[[143 106 143 142 102 104]
 [138 109 139 138 108 110]
 [138 112 136 138 110 112]
 [143 103 142 144 103 103]
 [138 113 138 138 113 113]
 [125 133 123 126 134 134]
 [112 153 112 112 153 153]]
->
[[143 106 143 142 102 104]
 [143 103 142 144 103 103]
 [138 109 139 138 108 110]
 [138 113 138 138 113 113]
 [138 112 136 138 110 112]
 [125 133 123 126 134 134]
 [112 153 112 112 153 153]]

[[129 131 128 130 127 125 126 127 126 127 130 128 128]
 [126 132 129 126 125 130 126 131 125 128 128 128 128]
 [137 115 147 112 107 117 110 113 111 152 121 119 152]]
->
[[137 115 147 112 107 117 110 113 111 152 121 119 152]
 [126 132 129 126 125 130 126 131 125 128 128 128 128]
 [129 131 128 130 127 125 126 127 126 127 130 128 128]]

[[107 111 115 105 111 132 155 107 115 132 116]
 [111 117 120 111 117 133 150 114 118 129 120]
 [145 145 145 146 141 121 112 144 134 121 146]
 [141 142 141 144 141 121 112 142 135 122 141]
 [142 140 137 141 140 120 115 140 133 124 137]
 [143 144 142 145 141 120 112 143 135 121 142]]
->
[[145 145 145 146 141 121 112 144 134 121 146]
 [143 144 142 145 141 120 112 143 135 121 142]
 [141 142 141 144 141 121 112 142 135 122 141]
 [142 140 137 141 140 120 115 140 133 124 137]
 [111 117 120 111 117 133 150 114 118 129 120]
 [107 111 115 105 111 132 155 107 115 132 116]]

[[120 121 126 123 130 136]
 [102 118 119 109 137 143]
 [122 118 128 124 128 138]]
->
[[122 118 128 124 128 138]
 [120 121 126 123 130 136]
 [102 118 119 109 137 143]]

[[147 128 142 116 130 147 139 136]
 [134 121 121 130 137 127 111 124]
 [132 124 116 133 135 120 123 123]
 [134 114 128 126 104 125 148 117]
 [123 126 130 135 113 124 134 123]]
->
[[147 128 142 116 130 147 139 136]
 [123 126 130 135 113 124 134 123]
 [134 114 128 126 104 125 148 117]
 [134 121 121 130 137 127 111 124]
 [132 124 116 133 135 120 123 123]]

[[129 111 124 124 138 137 128 112 131 144 127]
 [134 121 106 135 143 131 136 124 121 145 115]
 [124 122 117 112 124 127 119 138 135 130 112]
 [137 124 110 139 137 123 128 108 134 138 113]]
->
[[129 111 124 124 138 137 128 112 131 144 127]
 [124 122 117 112 124 127 119 138 135 130 112]
 [137 124 110 139 137 123 128 108 134 138 113]
 [134 121 106 135 143 131 136 124 121 145 115]]

[[127 127 140 129 131 137 155 136 112 141 140 130 123]
 [131 132 121 113 150 124 136 127 110 122 129 134 126]
 [141 122 129 112 142 128 122 134 128 111 130 118 133]]
->
[[127 127 140 129 131 137 155 136 112 141 140 130 123]
 [141 122 129 112 142 128 122 134 128 111 130 118 133]
 [131 132 121 113 150 124 136 127 110 122 129 134 126]]
---
[[128 153 117 123]
 [142 137 117 120]
 [148 138 124 136]
 [138 149 119 123]]
->
[[128 153]
 [142 137]
 [148 138]]

[[139 106 145]
 [139 110 145]
 [135 104 156]]
->
[[139 106]
 [139 110]
 [135 104]]

[[126 120 110]
 [144 130 101]
 [156 147  99]
 [158 143 144]]
->
[[126 120]
 [144 130]
 [156 147]]

[[108 119]
 [110 101]
 [121 116]
 [143 138]]
->
[[108 119]
 [110 101]
 [121 116]]

[[113 132 151 108]
 [137 123 116 139]
 [114 131 150 110]
 [137 120 116 140]]
->
[[113 132]
 [137 123]
 [114 131]]

[[117 105 132 131 125]
 [125 133 125 121 133]
 [127 125 127 129 127]
 [126 141 129 120 135]
 [128 140 135 125 133]]
->
[[117 105]
 [125 133]
 [127 125]]

[[130 147]
 [133 152]
 [131 156]
 [124 117]]
->
[[130 147]
 [133 152]
 [131 156]]

[[129 139]
 [130 145]
 [157 133]
 [144 144]
 [130 134]]
->
[[129 139]
 [130 145]
 [157 133]]
